Below is a small trained network, with its code and all its weights. Each question gives an input and a class and asks what happens when units are switched off, that is, made to give their printed mean instead of their output.

import numpy as np


def w(rows, s, z=0):
    codes = np.array(rows[::2]) - 128.0
    scale = np.full(codes.shape[1], s)
    scale[-1] = z or s
    return codes * scale


def norm(h):
    return h / np.sqrt((h * h).mean(-1, keepdims=True) + 1e-5)


def f(y):
    return y / 2 * (1 + np.tanh(0.7978845608 * (y + 0.044715 * y**3)))


def log_softmax(a):
    a = a - a.max(-1, keepdims=True)
    return a - np.log(np.exp(a).sum(-1, keepdims=True))


def net(x, mask):
    res = np.array(x, float).reshape(1, 3) / 4 @ E
    u = 0
    for l in range(3):
        y = f(norm(res) @ A[l][:, :-1].T + A[l][:, -1])
        res = res + np.where(mask[u : u + 8], y, B[l][:, -1]) @ B[l][:, :-1]
        u += 8
    return log_softmax(norm(res)[-1] @ U[:, :-1].T + U[:, -1])


A, B = {}, {}
E = w([
[16,134,115,174,133,253,28,88,168,80,196,52],'x0',
[132,83,234,227,44,151,166,97,66,124,113,110],'x1',
[126,58,88,47,12,210,150,107,143,207,87,70],'x2',
],0.0037)
A[0] = w([
[178,119,102,144,73,169,129,134,153,145,104,159,2],'L0N1',
[151,79,52,81,17,169,134,66,187,203,111,101,155],'L0N2',
[155,75,85,178,155,192,94,127,59,64,163,84,90],'L0N3',
[91,106,143,129,120,120,113,60,122,163,92,170,62],'L0N4',
[198,167,87,110,99,51,168,183,112,124,115,173,214],'L0N5',
[58,156,75,128,130,102,70,58,141,74,186,75,229],'L0N6',
[155,126,107,172,135,188,152,107,181,98,69,137,65],'L0N7',
[90,85,253,186,44,125,164,135,87,142,128,87,147],'L0N8',
],0.0032,0.0025)
B[0] = w([
[108,165,147,141,158,114,162,57,155,121,154,139,103],'L0N1',
[168,170,212,169,165,45,39,57,150,140,154,182,236],'L0N2',
[141,207,144,150,101,132,175,215,184,161,48,155,155],'L0N3',
[109,178,121,110,156,181,143,129,115,126,97,112,110],'L0N4',
[103,81,172,219,151,156,93,224,183,155,175,57,221],'L0N5',
[181,18,197,161,147,65,175,221,156,123,121,137,251],'L0N6',
[168,158,113,120,150,152,185,155,115,160,178,64,111],'L0N7',
[220,106,57,58,135,85,64,169,95,2,136,121,241],'L0N8',
],0.0031,0.0033)
A[1] = w([
[119,154,170,175,54,158,164,77,4,122,82,97,23],'L1N1',
[114,179,33,15,185,127,111,144,184,151,127,152,7],'L1N2',
[105,181,44,43,162,102,96,154,188,155,112,119,36],'L1N3',
[3,146,85,175,119,247,101,105,151,104,153,90,86],'L1N4',
[116,97,114,48,23,166,132,93,147,201,85,94,77],'L1N5',
[134,156,118,96,123,75,238,168,84,217,37,162,39],'L1N6',
[143,41,169,139,135,81,120,207,127,191,138,143,254],'L1N7',
[112,82,84,37,59,158,134,74,110,199,91,93,65],'L1N8',
],0.0039,0.00092)
B[1] = w([
[47,71,3,64,125,114,189,129,69,104,212,106,178],'L1N1',
[83,84,66,151,67,111,225,80,37,59,110,117,194],'L1N2',
[110,94,122,127,80,123,139,139,63,68,109,126,186],'L1N3',
[208,114,143,70,99,124,207,210,148,192,158,188,201],'L1N4',
[158,216,138,206,225,51,113,63,131,133,155,157,191],'L1N5',
[115,73,137,122,115,232,132,205,194,145,227,162,171],'L1N6',
[84,165,150,121,106,181,57,103,153,104,141,74,252],'L1N7',
[157,175,96,204,199,87,103,94,98,178,145,218,172],'L1N8',
],0.0053,0.0034)
A[2] = w([
[123,107,175,142,123,173,174,180,171,158,166,135,18],'L2N1',
[153,123,172,134,60,150,141,95,89,94,113,99,176],'L2N2',
[209,133,147,73,145,78,85,133,135,112,68,129,137],'L2N3',
[87,174,182,170,168,99,92,144,111,72,96,120,102],'L2N4',
[159,88,164,70,111,172,181,178,187,164,123,167,104],'L2N5',
[102,92,89,110,90,113,169,120,36,87,120,93,158],'L2N6',
[81,184,154,101,109,147,66,81,145,107,3,29,2],'L2N7',
[106,221,140,178,201,85,119,94,136,129,132,172,126],'L2N8',
],0.0059,0.00073)
B[2] = w([
[96,120,119,71,135,116,119,157,181,155,88,139,212],'L2N1',
[83,177,64,115,168,108,168,135,133,105,91,154,176],'L2N2',
[79,165,117,141,141,211,102,92,174,123,115,76,140],'L2N3',
[154,150,88,103,114,136,129,54,132,175,124,130,246],'L2N4',
[112,182,161,152,172,129,69,167,181,110,146,86,200],'L2N5',
[108,94,90,95,99,120,155,152,66,101,87,139,253],'L2N6',
[76,254,86,144,211,220,129,130,188,71,80,24,132],'L2N7',
[177,110,158,167,51,136,131,60,67,220,124,138,240],'L2N8',
],0.0066,0.0039)
U = w([
[179,136,132,160,117,111,112,62,106,180,145,158,136],'0',
[108,88,83,98,109,108,163,149,77,59,118,143,136],'1',
[125,126,157,114,137,138,102,192,203,137,147,129,138],'2',
[107,184,101,121,162,196,121,91,151,108,84,70,125],'3',
[119,76,196,63,228,184,200,85,110,144,72,115,12],'4',
[123,61,205,53,242,179,182,82,96,141,83,94,5],'5',
[111,72,218,38,248,184,192,78,91,145,78,112,1],'6',
[117,77,209,45,237,191,203,82,100,146,76,115,5],'7',
],0.019,0.021)

Each question gives the input, the list of numbers given to net, and the class t.
The units are the neurons (one row each of A and B). Each row of codes is followed by its name. A weight is (code - 128) times the scale printed after its matrix; where a second scale follows, it is the last column's (A, B and U).
mask holds one flag per neuron, layer by layer. A switched-off neuron (its flag False) gives its mean, the last column of its row in B, instead of its output. The means were averaged over made-up inputs and are rounded, as every weight is.
A unit's drop is (log p(t) with every unit on - log p(t) with that unit switched off) / (log p(t) with every unit on - log p(t) with every unit switched off).
The circuit of an input: a set's keep is (log p(t) with only the set's units on - log p(t) with every unit switched off) / (log p(t) with every unit on - log p(t) with every unit switched off). Starting from the 12 units with the biggest drops (on a tie, the unit counted first), units are removed one at a time, each time the one whose removal leaves the highest keep (on an exact tie, the one counted first), for as long as the keep stays at least 0.8.
circuit, biggest first: the units of the circuit, biggest drop first
most important unit: the unit with the biggest drop
k most important neurons: the k neurons with the biggest drops, biggest first
top k neurons in layer l: the k neurons of layer l with the biggest drops, biggest first
drop when u is switched off: that unit's drop, to one decimal
input [-7,6,6], class 2: top 3 neurons in layer 2 : [L2N8; L2N4; L2N5]
input [7,-7,6], class 1: 4 most important neurons : [L1N2; L0N5; L1N3; L1N6]
input [-8,5,-7], class 2: most important unit : L1N6
input [6,-2,7], class 0: circuit, biggest first : [L1N5; L1N8]
input [1,3,2], class 3: 3 most important neurons : [L0N8; L1N2; L0N2]
input [6,-6,-4], class 1: top 2 neurons in layer 1 : [L1N2; L1N3]
input [7,-7,2], class 1: 3 most important neurons : [L1N2; L0N5; L1N3]
input [1,4,0], class 1: 3 most important neurons : [L1N1; L1N7; L0N5]
input [-1,0,3], class 3: top 2 neurons in layer 2 : [L2N7; L2N3]
input [4,-3,-4], class 0: top 2 neurons in layer 0 : [L0N6; L0N5]
input [5,4,3], class 2: 2 most important neurons : [L1N4; L1N2]
input [6,-3,-6], class 0: 3 most important neurons : [L1N6; L2N8; L0N5]
input [7,6,-3], class 2: 2 most important neurons : [L1N4; L1N2]
input [0,-7,8], class 0: circuit, biggest first : [L1N8]
input [-2,5,-4], class 1: 4 most important neurons : [L0N2; L1N5; L1N1; L1N8]
input [2,-1,4], class 0: 4 most important neurons : [L0N5; L2N8; L1N5; L0N8]
input [-3,-3,2], class 3: 3 most important neurons : [L1N7; L0N5; L2N7]
input [-1,-6,-6], class 0: top 2 neurons in layer 0 : [L0N8; L0N5]
input [-2,0,-2], class 3: 2 most important neurons : [L0N5; L2N7]
input [-5,-2,2], class 2: circuit, biggest first : [L1N6]
input [4,-1,0], class 2: 3 most important neurons : [L1N4; L0N8; L0N2]
input [4,6,1], class 1: drop when L0N3 is switched off : 0.0
input [-7,8,1], class 1: drop when L1N1 is switched off : 0.9
input [-6,2,3], class 2: drop when L1N6 is switched off : 0.5
